Below are the code and all the weights of a small trained network. Each question names an input and a class and asks about switching units off, where a switched-off unit gives its printed mean instead of its output.

import numpy as np


def w(rows, s, z=0):
    codes = np.array(rows[::2]) - 128.0
    scale = np.full(codes.shape[1], s)
    scale[-1] = z or s
    return codes * scale


def f(y):
    return np.maximum(y, 0)


def log_softmax(a):
    a = a - a.max(-1, keepdims=True)
    return a - np.log(np.exp(a).sum(-1, keepdims=True))


def net(x, mask):
    res = np.array(x, float).reshape(1, 6) / 4 @ E
    y = f(res @ A[0][:, :-1].T + A[0][:, -1])
    res = res + np.where(mask, y, B[0][:, -1]) @ B[0][:, :-1]
    return log_softmax(res[-1] @ U[:, :-1].T + U[:, -1])


A, B = {}, {}
E = w([
[255,208,139],'x0',
[128,126,122],'x1',
[195,90,15],'x2',
[128,128,129],'x3',
[136,129,127],'x4',
[63,193,64],'x5',
],0.009)
A[0] = w([
[145,202,117,86],'n0',
[221,75,207,58],'n1',
[100,162,186,153],'n2',
[74,44,136,75],'n3',
[94,249,71,107],'n4',
[156,97,51,137],'n5',
[103,86,138,96],'n6',
[180,144,153,81],'n7',
[203,179,123,53],'n8',
[145,56,47,215],'n9',
[129,128,141,142],'n10',
[35,98,82,128],'n11',
[109,102,145,87],'n12',
[87,143,152,147],'n13',
[129,166,172,135],'n14',
[196,61,177,47],'n15',
[104,103,130,3],'n16',
[122,144,164,156],'n17',
[104,126,155,159],'n18',
[88,182,149,153],'n19',
[184,123,87,123],'n20',
[95,164,120,90],'n21',
[139,47,162,39],'n22',
[176,102,186,120],'n23',
[154,140,135,65],'n24',
[150,71,150,70],'n25',
[122,146,215,121],'n26',
[134,132,86,170],'n27',
[109,178,94,19],'n28',
[149,92,164,108],'n29',
[89,84,111,8],'n30',
[100,178,150,148],'n31',
[149,153,138,43],'n32',
[182,178,187,86],'n33',
[153,136,93,153],'n34',
[79,203,79,114],'n35',
[75,17,118,76],'n36',
[133,150,110,79],'n37',
],0.014,0.0043)
B[0] = w([
[105,209,84,186],'n0',
[64,134,89,241],'n1',
[200,104,126,207],'n2',
[152,189,82,227],'n3',
[3,61,52,226],'n4',
[196,127,124,217],'n5',
[185,215,102,175],'n6',
[131,170,87,186],'n7',
[105,151,87,218],'n8',
[198,132,196,255],'n9',
[163,104,153,145],'n10',
[179,162,98,248],'n11',
[150,168,60,158],'n12',
[184,99,114,184],'n13',
[193,40,74,185],'n14',
[27,112,43,209],'n15',
[148,156,101,142],'n16',
[212,129,127,175],'n17',
[239,118,135,176],'n18',
[242,83,101,194],'n19',
[135,122,150,201],'n20',
[118,99,106,160],'n21',
[62,129,58,184],'n22',
[87,69,81,204],'n23',
[103,179,121,149],'n24',
[28,133,45,171],'n25',
[196,139,92,218],'n26',
[233,87,151,179],'n27',
[67,113,102,154],'n28',
[35,68,97,175],'n29',
[130,179,89,170],'n30',
[198,100,88,184],'n31',
[154,196,77,148],'n32',
[132,170,74,218],'n33',
[161,92,219,179],'n34',
[60,64,65,205],'n35',
[130,193,56,246],'n36',
[92,121,128,143],'n37',
],0.0051,0.0086)
U = w([
[123,91,109,254],'0',
[104,235,101,27],'1',
[50,10,93,50],'2',
[127,82,119,228],'3',
[186,41,121,7],'4',
[108,101,124,236],'5',
[69,158,206,75],'6',
],0.012,0.0061)

Each question gives the input, the list of numbers given to net, and the class t.
The units are the neurons (one row each of A and B). Each row of codes is followed by its name. A weight is (code - 128) times the scale printed after its matrix; where a second scale follows, it is the last column's (A, B and U).
mask holds one flag per neuron, in row order. A switched-off neuron (its flag False) gives its mean, the last column of its row in B, instead of its output. The means were averaged over made-up inputs and are rounded, as every weight is.
A unit's drop is (log p(t) with every unit on - log p(t) with that unit switched off) / (log p(t) with every unit on - log p(t) with every unit switched off).
The circuit of an input: a set's keep is (log p(t) with only the set's units on - log p(t) with every unit switched off) / (log p(t) with every unit on - log p(t) with every unit switched off). Starting from the 12 units with the biggest drops (on a tie, the unit counted first), units are removed one at a time, each time the one whose removal leaves the highest keep (on an exact tie, the one counted first), for as long as the keep stays at least 0.8.
units of the circuit, in order: the units of the circuit, biggest drop first
unit that matters most: the unit with the biggest drop
k most important neurons: the k neurons with the biggest drops, biggest first
drop of u: that unit's drop, to one decimal
input [-7,1,7,-6,7,4], class 1: units of the circuit, in order -> n36; n11
input [-8,-5,3,-6,-8,5], class 1: units of the circuit, in order -> n36; n11
input [1,-1,1,2,-1,6], class 2: units of the circuit, in order -> n4; n35
input [-3,1,8,6,1,-1], class 4: units of the circuit, in order -> n9; n5
input [8,-7,-5,-3,-3,-7], class 1: 3 most important neurons -> n33; n7; n1
input [-5,4,-4,-2,-3,2], class 1: units of the circuit, in order -> n3; n11
input [6,4,0,1,8,7], class 5: units of the circuit, in order -> n4; n36
input [7,-1,6,-6,8,6], class 5: 2 most important neurons -> n4; n34
input [-2,-6,-7,-6,-2,6], class 4: unit that matters most -> n19
input [-1,-1,-6,0,4,6], class 2: 3 most important neurons -> n4; n35; n9
input [7,8,-7,8,4,5], class 0: 2 most important neurons -> n14; n4
input [5,6,7,-2,1,7], class 2: 2 most important neurons -> n4; n35
input [-2,-5,-4,1,-6,6], class 2: 3 most important neurons -> n4; n35; n9
input [-2,-1,-5,-1,4,3], class 4: most important neuron -> n19
input [-3,6,-7,5,0,8], class 2: drop of n5 -> 0.1
input [1,0,8,-4,-8,3], class 4: drop of n5 -> 0.2
input [5,-5,1,-1,-4,-8], class 2: drop of n23 -> 0.1
